Here is a tiny trained network, its code and every weight. The questions are about switching its units off for an input and a target symbol, where a switched-off unit gives its printed mean instead of its output.

import numpy as np


def w(rows, s, z=0):
    codes = np.array(rows[::2]) - 128.0
    scale = np.full(codes.shape[1], s)
    scale[-1] = z or s
    return codes * scale


def f(y):
    return y / 2 * (1 + np.tanh(0.7978845608 * (y + 0.044715 * y**3)))


def softmax(a):
    e = np.exp(a - a.max(-1, keepdims=True))
    return e / e.sum(-1, keepdims=True)


def log_softmax(a):
    a = a - a.max(-1, keepdims=True)
    return a - np.log(np.exp(a).sum(-1, keepdims=True))


def net(x, mask):
    ids = ['Φαγεζθλμξπστ'.index(c) for c in x.split()]
    T = len(ids)
    res = E[ids] + P[:T]
    u = 0
    for l in range(3):
        r = res
        for j in range(2):
            rows = slice(2 * j, 2 * j + 2)
            q, k, v = (r @ M[l][rows].T for M in (Q, K, V))
            z = softmax(np.where(np.tri(T) > 0, q @ k.T / 2**0.5, -1e9)) @ v
            o = O[l][rows]
            res = res + np.where(mask[u + j], z, o[:, -1]) @ o[:, :-1]
        u += 2
        y = f(res @ A[l][:, :-1].T + A[l][:, -1])
        res = res + np.where(mask[u : u + 4], y, B[l][:, -1]) @ B[l][:, :-1]
        u += 4
    return log_softmax(res[-1] @ U[:, :-1].T + U[:, -1])


Q, K, V, O, A, B = {}, {}, {}, {}, {}, {}
E = w([
[136,114,141,107],'Φ',
[147,132,125,137],'α',
[99,137,135,126],'γ',
[105,184,161,157],'ε',
[114,168,134,136],'ζ',
[169,97,107,128],'θ',
[114,253,113,179],'λ',
[124,139,83,138],'μ',
[139,145,112,144],'ξ',
[91,159,81,117],'π',
[115,126,87,141],'σ',
[166,104,165,94],'τ',
],0.02)
P = w([
[195,156,112,195],'0',
[64,51,173,190],'1',
[158,201,110,67],'2',
[3,63,122,161],'3',
[157,208,98,58],'4',
[54,78,148,167],'5',
[162,218,111,57],'6',
[47,92,127,173],'7',
[172,207,111,56],'8',
[89,86,142,176],'9',
[185,199,105,64],'10',
[50,102,133,168],'11',
[135,223,65,48],'12',
[68,120,162,175],'13',
],0.011)
Q[0] = w([
[124,189,134,217],'L0H0',
[132,100,131,137],'L0H0',
[1,117,169,80],'L0H1',
[173,83,99,141],'L0H1',
],0.011)
K[0] = w([
[126,233,142,232],'L0H0',
[88,137,255,174],'L0H0',
[45,197,185,220],'L0H1',
[200,90,52,143],'L0H1',
],0.0078)
V[0] = w([
[249,70,40,1],'L0H0',
[164,68,192,210],'L0H0',
[57,79,71,166],'L0H1',
[46,249,193,173],'L0H1',
],0.0065)
O[0] = w([
[135,254,175,163,36],'L0H0',
[208,63,127,143,56],'L0H0',
[153,73,46,174,151],'L0H1',
[194,47,88,71,253],'L0H1',
],0.0089,0.006)
A[0] = w([
[130,60,215,52,153],'L0N0',
[41,161,19,68,210],'L0N1',
[59,235,156,63,192],'L0N2',
[253,122,60,54,254],'L0N3',
],0.0068,0.0079)
B[0] = w([
[85,86,44,202,141],'L0N0',
[175,104,252,146,252],'L0N1',
[150,54,185,153,180],'L0N2',
[109,255,210,206,237],'L0N3',
],0.0073,0.013)
Q[1] = w([
[151,56,87,43],'L1H0',
[137,185,76,128],'L1H0',
[76,255,74,197],'L1H1',
[110,135,148,110],'L1H1',
],0.0094)
K[1] = w([
[66,21,151,94],'L1H0',
[71,86,106,57],'L1H0',
[42,117,108,119],'L1H1',
[255,105,156,232],'L1H1',
],0.009)
V[1] = w([
[159,8,75,220],'L1H0',
[145,125,8,254],'L1H0',
[183,129,207,173],'L1H1',
[64,100,112,215],'L1H1',
],0.0082)
O[1] = w([
[102,149,30,117,19],'L1H0',
[139,187,56,126,92],'L1H0',
[144,89,116,203,248],'L1H1',
[126,2,123,170,152],'L1H1',
],0.0095,0.011)
A[1] = w([
[42,71,97,111,97],'L1N0',
[127,88,211,124,76],'L1N1',
[171,192,144,183,39],'L1N2',
[254,175,87,124,253],'L1N3',
],0.0083,0.0059)
B[1] = w([
[192,175,210,132,131],'L1N0',
[97,154,66,143,248],'L1N1',
[103,113,156,2,168],'L1N2',
[32,168,192,131,148],'L1N3',
],0.0098,0.015)
Q[2] = w([
[118,181,184,119],'L2H0',
[217,182,252,70],'L2H0',
[65,157,219,126],'L2H1',
[197,154,233,94],'L2H1',
],0.011)
K[2] = w([
[117,204,81,89],'L2H0',
[113,196,34,31],'L2H0',
[139,183,90,117],'L2H1',
[45,255,143,121],'L2H1',
],0.0095)
V[2] = w([
[188,106,175,150],'L2H0',
[9,138,108,194],'L2H0',
[121,52,64,230],'L2H1',
[130,162,167,94],'L2H1',
],0.015)
O[2] = w([
[162,165,88,222,185],'L2H0',
[187,78,248,85,252],'L2H0',
[204,86,224,153,126],'L2H1',
[88,129,160,111,158],'L2H1',
],0.012,0.017)
A[2] = w([
[37,81,55,56,2],'L2N0',
[161,2,155,107,221],'L2N1',
[80,249,165,41,245],'L2N2',
[195,45,205,192,28],'L2N3',
],0.008,0.0053)
B[2] = w([
[226,253,71,154,143],'L2N0',
[30,158,79,133,205],'L2N1',
[231,55,64,168,181],'L2N2',
[85,144,75,74,255],'L2N3',
],0.0063,0.048)
U = w([
[66,27,78,130,254],'Φ',
[49,99,116,148,242],'α',
[12,160,133,176,103],'γ',
[135,84,115,120,98],'ε',
[156,164,199,190,142],'ζ',
[19,166,136,93,15],'θ',
[73,108,130,83,76],'λ',
[145,75,135,109,140],'μ',
[62,161,153,118,89],'ξ',
[92,112,117,114,107],'π',
[67,98,74,107,13],'σ',
[114,114,122,113,149],'τ',
],0.011,0.0043)

Each question gives the input, a string of symbols that net reads in full, and the target symbol t.
The units are the heads (2 rows each of Q, K, V and O) and the neurons (one row each of A and B). Each row of codes is followed by its name. A weight is (code - 128) times the scale printed after its matrix; where a second scale follows, it is the last column's (O, A, B and U).
mask holds one flag per unit, layer by layer, with each layer's heads first. A switched-off unit (its flag False) gives its mean, the last column of its rows in O or B, instead of its output. The means were averaged over made-up inputs and are rounded, as every weight is.
A unit's drop is (log p(t) with every unit on - log p(t) with that unit switched off) / (log p(t) with every unit on - log p(t) with every unit switched off).
The circuit of an input: a set's keep is (log p(t) with only the set's units on - log p(t) with every unit switched off) / (log p(t) with every unit on - log p(t) with every unit switched off). Starting from the 12 units with the biggest drops (on a tie, the unit counted first), units are removed one at a time, each time the one whose removal leaves the highest keep (on an exact tie, the one counted first), for as long as the keep stays at least 0.8.
circuit, biggest first: the units of the circuit, biggest drop first
k most important neurons of layer l: the k neurons of layer l with the biggest drops, biggest first
heads that matter: for each layer, one digit per head in row order, 1 if its drop is at least 0.15 and else 0, layers parted by /
input ε τ γ λ μ γ θ π θ λ π π γ, target θ: 2 most important neurons of layer 2	[L2N2, L2N1]
input σ π τ ζ μ τ ξ, target λ: circuit, biggest first	[L1H0, L2H0, L1N3, L2N1]
input π π Φ θ τ λ σ π Φ λ π ζ μ, target ζ: heads that matter	01 / 10 / 00
input ε μ τ λ μ γ ζ, target θ: 3 most important neurons of layer 2	[L2N2, L2N1, L2N3]
input μ μ π π ξ, target μ: heads that matter	11 / 10 / 11
input π τ λ Φ λ π λ τ Φ π, target γ: circuit, biggest first	[L2H0]
input μ π ξ σ ε λ π π Φ Φ θ σ ε, target μ: circuit, biggest first	[L1H0, L1N3, L2H0]
input π Φ γ, target ζ: circuit, biggest first	[L2N3, L2N1, L2H0]
input λ Φ λ θ τ γ σ σ γ π Φ, target σ: 3 most important neurons of layer 1	[L1N2, L1N1, L1N3]
input π λ μ σ μ ζ σ σ π π π π, target γ: circuit, biggest first	[L0N1, L2H0]
input λ τ μ λ π τ σ τ ε, target σ: 2 most important neurons of layer 2	[L2N2, L2N0]
input σ Φ λ σ μ μ π π μ, target λ: heads that matter	11 / 10 / 10
input λ λ θ λ θ λ τ ζ Φ π λ π λ, target σ: circuit, biggest first	[L2H1, L1N2, L2N2]
input π π λ, target ζ: circuit, biggest first	[L2N1]
input ε π ζ π α σ ξ π ε π τ γ π, target θ: heads that matter	10 / 10 / 11
input π μ π μ λ π α, target ζ: 2 most important neurons of layer 1	[L1N1, L1N3]
input μ ζ α μ π λ μ π ζ α θ π ε, target μ: circuit, biggest first	[L1H0, L0N1, L1N3, L2H0]
input θ λ λ σ γ ε, target Φ: heads that matter	10 / 00 / 01
input λ π Φ θ α ε π γ τ μ μ, target σ: 3 most important neurons of layer 0	[L0N3, L0N2, L0N0]
input π τ θ π μ Φ σ ε, target Φ: circuit, biggest first	[L0N3]
input σ ξ θ, target λ: 3 most important neurons of layer 0	[L0N1, L0N2, L0N3]
